In the rows, 128 means zero.
Here are made-up elements, facts about them, and rows of numbers that follow some of those facts. Name the element behind each unnamed row.

There are 2 kinds of fact about the elements: ω, χ.
bibre ω [metroze,tadram]
droluk ω [stuben,griplun,trazol]
flebrenus ω [nastum,stibror,grisa,ridra,ridok]
flelil ω [fasku,peskar,pebur,klekun,favo,notiklok]
fleves ω [skotra,vevum,trazol]
flolel ω [fegrir,kebrem,bife,zuplon,brifol,plugris,notiklok]
gidor ω [bosar,koger,zuvodras,tusotram,mutro,stuskam]
grafo ω [skotra,sato,grudes,skipe,besadru,fludrul]
grefal ω [namo,drilim,skeseva,plubrim,skipe]
grise ω [klisko,sato,grolir,gaklom,voske,fofis]
grotrebre ω [zuplon,legrir,klado,gragro]
gruflum ω [rora,stavegom,stemu,skozun,traba]
gusto ω [sudral,funil,trudru,trokor,flakar,valer,trazol]
klemil ω [kagremin,fasku,mutro,kimem]
klodror ω [tostul,favi,pavik]
kludek ω [rakor,dridrik,videkla,plubrim,rosku,ridra,ronus]
klupozil ω [miges,zotu,suruse,bridruver,trazol]
lobas ω [namo,muplotem,plaflinel,drevori,plifirul,skozun,tusotram,voske,zemek]
lomun ω [zuplon,traba]
lorem ω [rora,stibror]
movom ω [muplotem,flakar,fuvin,gere,skipe]
petom ω [skatal,plaflinel,bofla,gaklom,nostim,dralir,siflas]
pledes ω [trefe,vutrugruk]
plikes ω [febrar,bofla,fetos]
plora ω [rora,stuben,voske]
pluba ω [zotu,tubik,brozuk,mutro,nimem,gere]
podom ω [stuskam]
ratel ω [zotu,brozuk,stemu,valer,trazol,triso,mimibak]
skaska ω [stavegom,sudral,stoklil,bradrem,zemek]
skene ω [stavegom,fegrir,plaflinel,trugra,favi,ronus,mostuplos]
tokan ω [zodak,stoklil,nimem]
toklir ω [kistar,funil,fligruk,vevum,mimibak]
tomustak ω [fligruk,febrar,sodin,gaklom,vutrugruk,klevul]
tratrofus ω [rora,nogom,stibror,gere]
treflakim ω [metroze,kagremin,bridruver,stemu,skozun,klado,plugris]
triplo ω [skatal,koger,bife,vevum,flakar]
tuzur ω [bosar,dridrik,grisa,klekun,tusotram,fogol,griplun]
vodre ω [muplotem,buskem,lobrufla,sobogras,besadru]
zutrum ω [skatal,fasku,koger,sevum,nastum]
{besadru,bife,bofla,bosar,brifol,favi,fegrir,flakar,flebrenus,flelil,fligruk,fludrul,gidor,grefal,grisa,grise,grudes,gruflum,kimem,klekun,klevul,klisko,koger,lorem,mostuplos,movom,namo,nimem,pavik,plifirul,pluba,skipe,sodin,stuben,sudral,tomustak,traba,triplo,videkla,vutrugruk,zotu,zutrum} χ 333
{bibre,bridruver,drevori,flolel,griplun,kagremin,kistar,lobrufla,lomun,nostim,sato,siflas,skatal,stoklil,stuskam,suruse,tratrofus} χ 143
{bradrem,dralir,favo,fetos,fleves,fofis,fuvin,gaklom,grafo,gragro,klodror,klupozil,nogom,rakor,ratel,ridra,ronus,sevum,skaska,skene,skotra,stibror,tadram,tokan,toklir,trazol,trudru,trugra,tusotram,vodre} χ 497
{brozuk,droluk,febrar,grotrebre,kludek,mimibak,nastum,peskar,pledes,plikes,plora,plubrim,ridok,stavegom,treflakim,tuzur,voske,zuplon} χ 216
{buskem,dridrik,drilim,fasku,fogol,funil,gere,kebrem,klemil,metroze,miges,muplotem,mutro,notiklok,pebur,petom,podom,rosku,skeseva,vevum,zemek,zodak,zuvodras} χ 586
{grolir,gusto,klado,legrir,lobas,plaflinel,plugris,rora,skozun,sobogras,stemu,tostul,trefe,triso,trokor,tubik,valer} χ 793

Some rows with their names:
[154 115 151 159  94 186 110 155  91 174  94 139 111 132 149 164  97 107
 156 125 109 146  97 105 157 165 177 140 107 121 117 108 141] -> ridok
[173 123 134 129 140 177 117 163  64 134  57 152 102 106 166 126 123 120
 170  91  98 136 120 112 156 159 202 118 154 128 103  95 131] -> mutro
[120 107 129 113  79 147 104 148  93  72  83 168 119 130 139 123 124 122
 168 120  91 136 126 102 174 204 207 109 101  93 114 114 134] -> klodror
[162 131 120 117 142 173 108 139  81  91  79 147 118 100 151 152 126 109
 159 118 110 165 111  87 139 165 180 130 133 112 101  86 141] -> gere
[127 117 151 150  58 178  96 123  77 169  81 145 117 132 122 132 108 137
 173 146  84 142 129 102 161 215 201 102 173 137 127 106 121] -> treflakim
[131 135 157 124  57 132  96 144  91 149  75 155 120 106 116 171 135 110
 149 174 111 141  86  84 146 186 131 110  82 116 122  85 125] -> plora
[171 131 126 121 128 195 116 149  95  72  84 150 110 113 154 122 108 114
 162 113 111 159 130  93 155 156 200 137 144 120 107 104 137] -> drilim
[149 119 139 139 100 109 114 159  86 129  89 163 124 104 164 208 142  92
 136 149 104 155  86  90 151 186 156  94  76  83  96  94 170] -> stibror
[128  98 119 131 100 158 107 133 100  73  96 157 121 146 155 111 121 117
 157  98 103 163 121  91 176 158 171 132  94  93 106 119 151] -> skotra
[168 117 154 149 103 174 122 109  96  93 107 145 107 128 157 154  74 113
 167 116  84 149 142  74 167 166 211 122 109 119 113  92 143] -> legrir
[141 154  98 141 112  87  93 163  75 107 128 159 101 172 103 105  93 118
 182 108  79 135 135 122 155 146 130 120  61 111 106  80 138] -> triplo
[142 102 132 144  94 180 114 148  95  97  96 157 116 135 165 130 118 114
 160 116  92 157 133 101 178 192 221 111 140 100 106 129 155] -> gragro
[162 102 161 126 131 152 113 175  65 122  59 156 111 119 171 145  76 102
 183 102  79 128 115 121 174 156 171 139 152  94 120 103 125] -> stuskam
[155 116 115 108 123 135  82 141  95  60 107 152 121 121  90 104 137 108
 193 119  79 153 122 103 150 173 188 135  84 105 122 114 126] -> grefal
[145 106 137 133  94 166 120 161 106  90  91 164 116 136 162 124 115 111
 155 104 100 146 120  96 180 180 198 124 100  95 113 132 148] -> dralir
[148 166 118 103  88 152 120 181  99  40  93 175  97 137 133 112  78 126
 160 129 111 122 139 103 161 160 183 126 106 124 111  90 117] -> petom
[163 134 147 128  79 119  95 135  93 121  88 164 122 106  93 135 152 118
 172 179  61 157 129  85 160 212 157  71 132 124 122 115 129] -> gruflum
[134 125 147 124 101 141 103 141  77  92  78 161 119 130 141 139  60 116
 180 142  73 145 135 109 174 176 151 125 172 103 124  94 123] -> bibre
[122  96 130 111  85 149 101 141  84  85  68 164 123 121 142 122 141 123
 173 112  90 137 120  98 170 207 212 106 112  96 114 116 130] -> tokan

Rows to name:
No name comes twice in this set of rows, the named rows included.
[ 89 121 108 128  81 100  98 107  86  82  85 163 121 169 139  79 128 141
 158  98  98 156 119  84 180 156 105 117  77  99 104  93 137] => fleves
[166 143 130 133 110  83  99 175  76 130  98 164 111 122 113 162 133 104
 167 143  76 134 105 110 148 167 127  95  61 109 109  85 141] => flebrenus
[166 112 169 146  95 170 119  94  90 106  86 149 111 115 159 143 102 118
 163 124  78 153 144  62 172 174 190 109 122 126 117  99 136] => stemu
[148 153 104 137 125 153 118 141  90  83 103 156 102 157 157 102  82 128
 147 105 116 160 135  91 160 123 126 138 120 125  97  82 141] => vevum
[153 120 146 163  97 175 110 168  82 176 102 142 105 142 152 176  82 105
 158 118 109 138 102 115 152 156 177 136 103 118 115 101 144] => nastum
[106 106 103 101  95 147  89 124  97  23 100 156 129 137 123 115 118 115
 177 108 101 152 119  97 158 188 209 138  89  80 110 104 139] => grafo
[146 111 151  97  91 159 104 106  97  35  86 156 115  98 122 145  95 108
 185 123  85 127 133  77 156 194 238 129  77 109 124  82 113] => lobas
[151 111 160 141 116 161 112 139  85 119  74 153 119 133 166 127  77 115
 167 125  78 164 131  91 184 149 133 137 174 107 119 109 133] => bridruver
[174 130 126 154 122 144 107 161  95 122 122 151 105 147 124 116 107 111
 171 116  78 157 136 104 168 153 160 122 104 117 113 119 149] => bife
[171 117 136 130 124 109  96 185  55 131  73 159 101 120 120 119 138 119
 197  90  61 108 113 128 159 173 178 106  76 115 116 100 122] => gidor
[151 121 150 135 124 156 116 154  92  90  88 155 116 140 164 144  55 105
 162 126  91 159 128  96 178 133 134 150 147  98 115 103 137] => kistar
[179 124 143 151 104 161 105 146 100 131 113 155 113 127 116 124 121 114
 171 149  65 168 143  92 169 189 181  93 150 126 119 133 144] => traba
[187 102 145 140 128 162  98 155  90 125  80 151 113 114 125 108 150 115
 178 104  74 154 117  94 170 160 168 124 103 118 120 131 136] => nimem

The same elements again, as new rows of numbers:
Some elements and their rows:
[193 185 182 109 178 161 152 108 161 116 121 124 119 133 114 143 111 133
 124 117 139 172 120 154 116 135 116 107 189 116 143 125 142 126 125 118
 118] -> gidor
[163 156 125 111 175 150 110 109 127 131 117 128 124 127 121 128 107 146
 127 120 142 182 120 159 123 154 119 108 143 117 125 123 139 128 123 118
 115] -> tuzur
[113 118 127 116 112 118 122 157 122 115 124 158 126 126 141 116 123 135
 125 127 128 108 122 116 113 131 122 113 119 117 130 126 133 124 120 123
 116] -> fogol
[113 125 126 138 111 148 112 126 158 136 123 137 110 126 118 148 133 150
 126 120 110 113 115 108 118 120 135 164 120 153 123 131 142 146 126 129
 116] -> stibror
[122 147 132 190 169 113 108 112 134 168 117 118 142 130 118 154 111 122
 126 119 172 180 114 121 141 144 115 104 147 173 153 126 121 125 149 119
 123] -> grise
[114 118 124 113 112 115 110 113 121 135 119 120 108 126 121 118 149 121
 123 124 117 122 143 108 117 118 125 130 122 118 125 123 129 124 121 117
 112] -> fofis
[112 118 122 115 114 122 122 161 122 115 129 146 153 125 125 116 143 129
 124 133 124 109 132 118 111 124 130 124 120 119 128 128 128 128 122 132
 127] -> kebrem
[124 145 123 156 148 167 180 110 122 179 122 122 149 145 114 155 134 128
 125 122 112 117 116 126 178 179 114 108 121 123 120 125 122 126 140 119
 118] -> klupozil
[125 136 120 153 172 122 112 109 125 161 121 119 162 124 116 122 114 118
 125 125 175 165 119 161 150 161 117 106 134 125 144 121 121 128 158 119
 116] -> pledes
[117 127 121 181 109 118 140 141 120 128 140 135 108 121 137 139 111 121
 131 120 114 109 127 117 113 119 127 135 120 128 121 122 117 124 122 119
 117] -> stuben
[117 117 121 110 116 125 127 148 117 118 133 121 112 122 121 142 132 128
 127 127 126 111 117 136 114 121 154 157 122 118 124 124 117 125 122 116
 135] -> kistar
[169 160 178 132 195 114 113 108 121 131 121 118 154 157 115 138 108 123
 124 116 137 200 119 108 173 136 113 103 142 163 121 124 148 137 135 153
 153] -> grefal
[175 172 142 127 166 165 142 113 167 129 119 118 161 141 116 141 113 121
 123 118 134 138 120 162 132 129 114 107 188 130 141 124 124 124 122 130
 114] -> flelil
[119 137 123 157 165 119 114 108 131 165 119 121 166 125 117 121 109 121
 124 129 190 165 121 158 144 158 119 106 135 124 157 121 120 126 159 119
 118] -> plikes
[115 118 120 118 112 124 129 152 120 118 122 159 148 125 144 117 141 131
 126 136 117 108 142 130 115 133 123 105 120 123 134 132 129 123 123 133
 125] -> metroze
[113 118 123 108 117 120 117 150 120 116 126 118 112 125 121 142 125 126
 129 134 134 120 119 136 112 123 150 153 121 119 134 123 119 126 124 118
 129] -> siflas
[156 146 121 117 181 120 113 110 125 133 121 120 150 129 115 123 109 133
 127 123 146 187 118 145 152 148 117 105 138 128 119 124 140 126 141 132
 118] -> kludek
[111 118 125 125 113 115 128 162 120 115 140 143 136 125 120 114 135 127
 122 118 131 112 120 113 117 131 124 135 121 118 124 125 122 125 127 123
 130] -> funil
[114 117 132 113 118 114 114 159 117 119 123 152 134 125 130 115 121 132
 124 127 130 109 129 109 113 126 131 129 123 119 124 129 142 128 124 131
 131] -> buskem

Rows to name:
No name comes twice in this set of rows, the named rows included.
[111 122 124 195 112 150 127 123 162 132 167 151 110 127 165 173 108 143
 127 140 117 131 118 130 117 117 119 169 125 181 122 178 135 132 130 133
 141] => rora
[184 181 193 121 200 113 121 107 119 127 120 116 150 166 119 141 111 127
 125 120 122 193 119 108 170 129 113 120 141 162 124 126 156 171 145 164
 164] => movom
[112 124 148 145 173 116 111 133 171 147 117 118 209 125 117 124 109 120
 127 119 205 128 116 133 116 167 116 103 129 146 181 124 128 126 153 118
 116] => petom
[138 157 152 164 163 141 187 114 120 156 162 114 162 132 116 156 114 122
 125 121 155 124 118 147 164 168 115 104 121 118 122 122 118 130 145 119
 185] => gusto
[139 127 121 149 110 123 176 126 120 117 138 141 108 124 153 124 117 126
 138 119 111 106 129 124 127 122 131 106 121 118 121 125 118 124 122 120
 121] => zotu
[185 197 164 113 166 180 140 120 192 126 119 120 162 128 120 140 113 120
 127 120 161 117 121 158 116 121 115 110 203 117 135 127 119 132 122 124
 116] => zutrum
[113 120 123 147 108 138 182 110 122 154 149 127 108 123 126 125 163 123
 126 121 111 112 121 109 145 142 112 110 121 118 121 125 119 124 125 121
 125] => trazol
[116 118 134 112 120 113 123 158 120 117 125 166 112 123 139 117 111 159
 122 121 113 109 117 110 117 122 140 134 122 131 120 137 152 142 124 145
 128] => gere
[132 149 124 220 156 164 137 109 154 158 120 132 161 157 116 179 109 131
 126 120 113 162 124 173 150 132 116 106 177 232 120 133 122 124 155 167
 129] => gruflum
[131 160 122 181 164 150 135 112 122 171 138 125 129 133 113 146 111 139
 127 117 124 123 120 160 159 193 117 106 120 120 122 123 119 128 164 120
 121] => droluk
[146 123 126 114 183 190 134 113 176 127 118 120 240 168 115 165 157 127
 126 130 111 149 120 209 176 148 113 105 135 191 129 144 120 130 149 153
 162] => lomun

The same elements again, as new rows of numbers:
Some elements and their rows:
[121 115 123 133 130 129 125 138 124 120 135 127 149 131 122 160 109 111
 139 123 129 124 124 142 154 111 123 125 142 122 129 136 117 124 123 123] -> gere
[131 166 125 108 124 117 141 132 135 144 122 116 111 140 134 118 158 135
 118 142 128 165 123 122 122 153 129 130 118 120 123 117 118 138 126 129] -> traba
[132 156 126 128 124 113 121 117 124 138 131 128 136 124 141 139 120 134
 156 123 124 119 123 125 119 115 132 130 120 117 127 144 122 118 123 124] -> febrar
[120 116 126 145 129 124 122 131 127 122 126 118 149 121 129 155 136 125
 143 126 128 122 123 138 125 114 124 132 139 119 124 131 118 122 131 125] -> fogol
[129 114 121 146 125 141 130 118 136 124 137 142 187 123 147 124 116 113
 101 123 129 122 126 120 124 126 135 131 126 128 127 118 120 134 127 126] -> grolir
[122 115 139 128 135 147 122 136 121 120 113 140 118 123 123 118 142 140
 137 127 128 126 122 119 143 141 135 131 135 128 126 144 139 123 138 128] -> bosar
[119 110 145 139 140 144 122 145 121 121 113 122 125 117 121 145 125 125
 119 130 134 130 122 141 140 140 127 138 148 120 127 134 119 118 137 127] -> mutro
[126 126 124 134 127 133 125 127 124 130 133 129 119 135 128 119 155 143
 148 125 127 125 121 125 134 122 133 127 127 126 124 133 128 131 133 126] -> videkla
[121 116 121 109 125 118 138 119 132 127 128 116 114 124 122 122 107 129
 105 131 125 122 121 119 117 121 125 128 119 129 126 118 119 126 126 126] -> klodror
[126 166 133 108 124 123 121 148 126 121 113 119 109 122 120 121 110  99
 102 126 131 136 133 150 117 154 124 122 119 137 122 114 121 129 124 135] -> bibre
[123 111 121 111 128 122 133 122 132 123 124 118 113 121 122 118 107 140
 103 135 128 123 124 124 115 129 126 126 125 131 129 120 116 128 124 126] -> tokan
[123 132 121 132 126 119 123 122 128 123 131 120 142 121 132 159 108 121
 146 124 125 119 121 124 120 114 124 131 125 121 123 137 119 119 124 124] -> muplotem
[122 168 130 132 126 126 123 143 127 119 116 123 138 123 121 116 134 102
 130 123 128 124 124 158 121 126 125 122 122 140 121 117 152 132 127 125] -> stoklil
[122 112 126 144 127 123 140 118 137 121 146 119 127 131 121 119 132 140
 127 125 126 119 122 120 115 118 128 130 132 130 124 123 121 130 140 125] -> rakor
[137 133 124 129 124 117 123 118 124 138 135 132 119 133 129 122 138 141
 159 124 124 120 125 124 118 116 132 124 121 127 125 137 142 120 124 126] -> fligruk
[137  99 117 134 125 118 122 118 133 126 130 118 106 122 119 117 147 167
 104 144 131 141 183 155 115 152 121 120 155 153 134 116 115 120 121 129] -> klupozil
[156 172 121 103 124 118 160 145 136 159 122 115 105 166 122 127 108 106
 103 170 131 172 126 122 160 116 123 122 118 122 136 117 105 172 121 128] -> gruflum
[125 151 140 105 127 115 122 118 120 129 111 123 114 122 134 161 102 109
 129 124 123 117 135 117 114 110 127 137 117 120 135 149 121 118 122 126] -> petom
[142 156 131 106 125 116 122 118 120 145 114 131 119 121 137 140 104 125
 140 124 124 118 136 118 117 111 129 128 116 120 136 146 120 119 122 126] -> plikes

Which element is each row?
No name comes twice in this set of rows, the named rows included.
[121 155 142 131 125 137 123 154 125 119 112 124 122 120 121 119 142 101
 113 123 134 136 124 155 120 157 125 126 125 136 123 114 145 130 136 126] => kagremin
[145 113 125 105 132 122 122 119 120 139 124 156 111 137 121 119 104 128
 132 126 127 120 143 123 120 112 128 121 119 134 143 151 135 121 121 128] => movom
[135 150 128 106 134 156 158 178 119 123 142 162 121 179 117 128  99  96
 107 137 160 117 122 169 229 101 124 119 125 146 124 116 111 199 122 121] => tratrofus
[123 104 123 109 141 156 122 142 119 125 115 138 111 119 119 117 128 144
 107 153 142 137 140 145 158 143 127 120 148 137 142 123 121 127 121 138] => pluba
[125 117 136 111 131 122 122 133 120 132 114 135 120 123 129 136 109 127
 135 127 126 128 126 121 139 121 127 128 125 119 137 145 118 121 124 126] => kludek
[118 120 170 126 132 154 120 158 121 120 113 144 132 120 120 121 110 101
 115 125 138 119 120 165 123 153 126 132 132 141 121 117 181 120 142 133] => stuskam
[142 116 121 127 125 130 130 125 127 137 148 134 119 151 121 117 148 139
 146 128 131 123 123 128 151 112 127 121 133 135 129 126 120 138 122 124] => stuben
[157 135 121 105 126 115 144 141 121 146 146 139 111 173 120 154 103 104
 118 148 126 123 137 119 191 104 125 120 119 124 151 129 107 162 120 122] => plora
[136 107 120 116 124 114 121 116 128 127 131 122 116 123 120 118 104 151
 113 125 125 120 162 131 112 114 125 121 128 146 136 122 143 119 122 127] => toklir
[124 155 160 117 127 127 120 141 119 119 111 150 140 118 120 122 106  99
 129 122 127 118 120 161 118 134 125 128 118 140 123 118 207 121 133 128] => skatal
[133 164 124 120 125 119 129 129 132 145 127 116 117 129 140 144 143 130
 133 131 125 149 122 120 128 115 126 128 119 119 125 120 117 123 123 127] => stavegom

The same elements again, as new rows of numbers:
Named rows:
[129 126 134 123 132 130 129 122 138 119 138 121  82] -> nogom
[130 109 141 123 121 125 112 131 128 128 142 133  95] -> zuvodras
[148 139 118 123 145 129 138 139 116 125 132 100  90] -> stavegom
[ 99 130 113 131 117 157 139 102 135 107 109 151 147] -> grafo
[141 128 123 132 135 133 133 118 128 113 135 114 127] -> bradrem
[116 117  96 151 125 141 147 138 104 157 145 127 179] -> grotrebre
[141 127 145 120 122 120 112 131 117  90 140 110 132] -> vevum
[106 128 124 138 111 144 131 110 124 110 139 139 175] -> fleves
[147 144 145 120 127 123 124 125 129  90 154 102 117] -> trazol
[136 156 135 121 122 123 129 137 106 104 158 109 135] -> mimibak
[130 145 127 121 130 129 125 126 129 107  96 130 146] -> klisko
[143 124 119 132 144 124 131 135 125 137 107 119 135] -> pavik
[128 127 129 120 140 125 127 132 135 153 114 132  61] -> videkla
[138 112 147 122 125 120 115 131 123 116 161 121  74] -> mutro
[138 134 136 123 120 122 127 130 123  91 141 125 174] -> kistar
[143 103 128 137 134 115 116 146 117 141 136 111 103] -> notiklok
[134 141 139 120 136 127 129 125 132 124 138 125 107] -> stuben
[136 145 140 122 136 130 131 101 155 120 105 140 122] -> sobogras
[153 126 134 128 132 117 132 132 116 110 168 121 153] -> bridruver

Which element is each row?
No name comes twice in this set of rows, the named rows included.
[134 139 136 116 129 130 125 117 135  88 127 118 120] => skotra
[146 135 137 124 144 110 126 128 151 136  94 119 132] => plaflinel
[135 150 132 122 124 127 134 133 112 109 170 111 106] => brozuk
[132 137 126 122 137 131 131 128 129 128 116 127 103] => plifirul
[130 109 131 118 134 125 115 134 129 142 128 130  48] => dridrik
[ 93 138 113 137 104 136 129 131 121 127  86 147 243] => tomustak
[133 135 133 104 133 127 130 123 136  88 110 132 118] => sato
[ 99 129 122 140 109 140 134 125 116 154 126 146 185] => triplo
[158 136 140 133 146 115 131 117 147 140 128 114 128] => skozun
[100 125 111 130 127 150 138 108 139 143 104 170 115] => grefal
[135 111 122 126 145 124 126 133 139 140 108 111  63] => ronus
[145 126 122 138 137 120 128 147 118 154 133 113 152] => brifol

